Here is a tiny trained network, its code and every weight. The questions are about switching its units off for an input and a target symbol, where a switched-off unit gives its printed mean instead of its output.

import numpy as np


def w(rows, s, z=0):
    codes = np.array(rows[::2]) - 128.0
    scale = np.full(codes.shape[1], s)
    scale[-1] = z or s
    return codes * scale


def norm(h):
    return h / np.sqrt((h * h).mean(-1, keepdims=True) + 1e-5)


def f(y):
    return np.maximum(y, 0)


def softmax(a):
    e = np.exp(a - a.max(-1, keepdims=True))
    return e / e.sum(-1, keepdims=True)


def log_softmax(a):
    a = a - a.max(-1, keepdims=True)
    return a - np.log(np.exp(a).sum(-1, keepdims=True))


def net(x, mask):
    ids = ['ΘΞΨΩαβγεζηλμστφ'.index(c) for c in x.split()]
    T = len(ids)
    res = E[ids] + P[:T]
    u = 0
    for l in range(2):
        r = norm(res)
        for j in range(2):
            rows = slice(4 * j, 4 * j + 4)
            q, k, v = (r @ M[l][rows].T for M in (Q, K, V))
            z = softmax(np.where(np.tri(T) > 0, q @ k.T / 4**0.5, -1e9)) @ v
            o = O[l][rows]
            res = res + np.where(mask[u + j], z, o[:, -1]) @ o[:, :-1]
        u += 2
        y = f(norm(res) @ A[l][:, :-1].T + A[l][:, -1])
        res = res + np.where(mask[u : u + 4], y, B[l][:, -1]) @ B[l][:, :-1]
        u += 4
    return log_softmax(norm(res)[-1] @ U[:, :-1].T + U[:, -1])


Q, K, V, O, A, B = {}, {}, {}, {}, {}, {}
E = w([
[98,111,91],'Θ',
[96,130,119],'Ξ',
[139,145,60],'Ψ',
[66,107,103],'Ω',
[92,2,135],'α',
[135,148,104],'β',
[143,137,164],'γ',
[140,143,177],'ε',
[149,147,140],'ζ',
[113,108,108],'η',
[213,104,141],'λ',
[105,124,112],'μ',
[105,105,109],'σ',
[143,161,127],'τ',
[106,109,171],'φ',
],0.031)
P = w([
[199,233,250],'0',
[223,32,175],'1',
[190,58,108],'2',
[126,119,1],'3',
[165,102,129],'4',
[165,92,133],'5',
[154,92,132],'6',
[149,97,110],'7',
[157,70,124],'8',
[134,117,136],'9',
[147,85,146],'10',
[140,110,139],'11',
[110,122,66],'12',
[122,99,94],'13',
],0.0073)
Q[0] = w([
[209,150,218],'0.h1',
[99,85,119],'0.h1',
[54,222,128],'0.h1',
[138,137,120],'0.h1',
[135,109,197],'0.h2',
[205,40,149],'0.h2',
[254,77,181],'0.h2',
[108,70,175],'0.h2',
],0.0077)
K[0] = w([
[175,19,132],'0.h1',
[231,235,84],'0.h1',
[84,87,112],'0.h1',
[139,71,120],'0.h1',
[111,210,252],'0.h2',
[248,158,132],'0.h2',
[254,200,104],'0.h2',
[218,139,184],'0.h2',
],0.007)
V[0] = w([
[200,95,111],'0.h1',
[152,137,131],'0.h1',
[199,19,124],'0.h1',
[126,197,254],'0.h1',
[14,55,199],'0.h2',
[69,159,189],'0.h2',
[102,173,34],'0.h2',
[124,16,110],'0.h2',
],0.0097)
O[0] = w([
[135,148,97,216],'0.h1',
[101,56,151,145],'0.h1',
[149,3,38,246],'0.h1',
[83,160,123,50],'0.h1',
[173,90,220,81],'0.h2',
[130,161,124,18],'0.h2',
[65,143,177,101],'0.h2',
[153,85,228,255],'0.h2',
],0.0067,0.0026)
A[0] = w([
[44,65,159,191],'0.n1',
[132,212,173,253],'0.n2',
[255,15,165,182],'0.n3',
[66,66,123,115],'0.n4',
],0.0076,0.0045)
B[0] = w([
[206,2,117,199],'0.n1',
[197,17,78,145],'0.n2',
[95,192,26,254],'0.n3',
[207,225,179,173],'0.n4',
],0.0064,0.0099)
Q[1] = w([
[188,241,116],'1.h1',
[77,31,114],'1.h1',
[145,84,183],'1.h1',
[127,147,79],'1.h1',
[185,149,78],'1.h2',
[152,1,82],'1.h2',
[108,88,116],'1.h2',
[52,37,104],'1.h2',
],0.016)
K[1] = w([
[157,21,41],'1.h1',
[116,244,157],'1.h1',
[55,159,94],'1.h1',
[189,106,160],'1.h1',
[201,69,100],'1.h2',
[158,213,157],'1.h2',
[55,199,197],'1.h2',
[153,247,163],'1.h2',
],0.013)
V[1] = w([
[3,159,138],'1.h1',
[120,79,87],'1.h1',
[74,149,188],'1.h1',
[94,122,129],'1.h1',
[60,128,25],'1.h2',
[188,95,10],'1.h2',
[102,159,1],'1.h2',
[158,42,42],'1.h2',
],0.0088)
O[1] = w([
[126,252,121,49],'1.h1',
[106,51,43,149],'1.h1',
[85,234,235,56],'1.h1',
[122,162,76,107],'1.h1',
[173,164,156,169],'1.h2',
[192,119,72,255],'1.h2',
[194,255,108,229],'1.h2',
[91,31,56,189],'1.h2',
],0.0064,0.0057)
A[1] = w([
[207,83,110,241],'1.n1',
[251,161,30,148],'1.n2',
[59,128,100,58],'1.n3',
[156,72,224,253],'1.n4',
],0.011,0.0016)
B[1] = w([
[69,134,197,222],'1.n1',
[56,127,71,251],'1.n2',
[151,112,111,130],'1.n3',
[92,66,2,164],'1.n4',
],0.0085,0.012)
U = w([
[250,82,88,130],'Θ',
[135,94,142,171],'Ξ',
[82,151,104,30],'Ψ',
[106,99,121,82],'Ω',
[141,118,99,121],'α',
[82,163,90,172],'β',
[121,126,108,111],'γ',
[185,63,178,222],'ε',
[173,160,146,254],'ζ',
[101,110,125,101],'η',
[128,117,140,122],'λ',
[145,120,102,144],'μ',
[82,107,112,34],'σ',
[133,137,141,196],'τ',
[24,136,161,95],'φ',
],0.016,0.0047)

Each question gives the input, a string of symbols that net reads in full, and the target symbol t.
The units are the heads (4 rows each of Q, K, V and O) and the neurons (one row each of A and B). Each row of codes is followed by its name. A weight is (code - 128) times the scale printed after its matrix; where a second scale follows, it is the last column's (O, A, B and U).
mask holds one flag per unit, layer by layer, with each layer's heads first. A switched-off unit (its flag False) gives its mean, the last column of its rows in O or B, instead of its output. The means were averaged over made-up inputs and are rounded, as every weight is.
A unit's drop is (log p(t) with every unit on - log p(t) with that unit switched off) / (log p(t) with every unit on - log p(t) with every unit switched off).
The circuit of an input: a set's keep is (log p(t) with only the set's units on - log p(t) with every unit switched off) / (log p(t) with every unit on - log p(t) with every unit switched off). Starting from all 12 units, units are removed one at a time, each time the one whose removal leaves the highest keep (on an exact tie, the one counted first), for as long as the keep stays at least 0.8.
units of the circuit, in order: the units of the circuit, biggest drop first
most important unit: the unit with the biggest drop
k most important neurons: the k neurons with the biggest drops, biggest first
k most important neurons of layer l: the k neurons of layer l with the biggest drops, biggest first
which heads matter: for each layer, one digit per head in row order, 1 if its drop is at least 0.15 and else 0, layers parted by /
drop when u is switched off: that unit's drop, to one decimal
input Θ Θ Ω η φ Ξ φ μ α ζ ε ε Θ, target φ: units of the circuit, in order => (0.h1, 0.n3, 1.h2, 1.h1)
input μ Θ β Θ α α λ Θ β μ, target ζ: 2 most important neurons => (1.n2, 1.n1)
input μ μ φ Ω φ μ, target ζ: 2 most important neurons => (1.n2, 0.n2)
input Θ α λ λ α λ σ Θ, target φ: 2 most important neurons of layer 0 => (0.n3, 0.n4)
input Θ γ φ η, target φ: units of the circuit, in order => (0.h1, 1.h2, 1.h1, 0.n3)
input β β Θ Θ η γ Θ σ σ, target β: units of the circuit, in order => (0.h2, 0.h1, 1.h2, 1.h1)
input Θ Ψ σ Ω ζ β μ λ α γ α φ, target φ: units of the circuit, in order => (0.h1, 1.h1)
input Θ ζ τ Ξ η μ β λ μ μ σ, target φ: units of the circuit, in order => (0.h1, 1.h1, 1.h2)
input Θ ζ τ μ σ Ω α μ, target φ: 3 most important neurons => (0.n3, 0.n2, 1.n4)
input Θ β ε σ λ Ψ Θ η Θ Ξ Ξ Θ μ, target φ: 3 most important neurons of layer 0 => (0.n3, 0.n2, 0.n4)
input μ μ ζ λ σ α ζ α Ψ η, target ζ: which heads matter => 11 / 11
input β α Ψ γ Ξ γ γ Θ γ η α α φ, target β: most important unit => 0.h2
input β α Ω γ γ Ψ η, target β: 2 most important neurons => (1.n2, 0.n3)
input Θ α Ψ Θ Ψ Θ γ μ Θ α γ β Θ σ, target φ: most important neuron of layer 0 => (0.n3)
input μ ζ Θ, target ζ: 2 most important neurons => (0.n3, 1.n2)
input μ λ α β φ, target ζ: drop when 0.h2 is switched off => 0.9
input Θ β Ψ φ, target φ: drop when 1.h1 is switched off => 0.9
input μ Ξ Θ α γ λ Θ α ε Ψ Ξ α φ, target ζ: drop when 1.n2 is switched off => 0.3
input μ Ξ α ζ Θ α Ω ζ β σ, target ζ: drop when 0.n4 is switched off => 0.0
input μ α α γ σ α β ζ Ω α τ Ξ σ, target ζ: most important neuron => (1.n2)
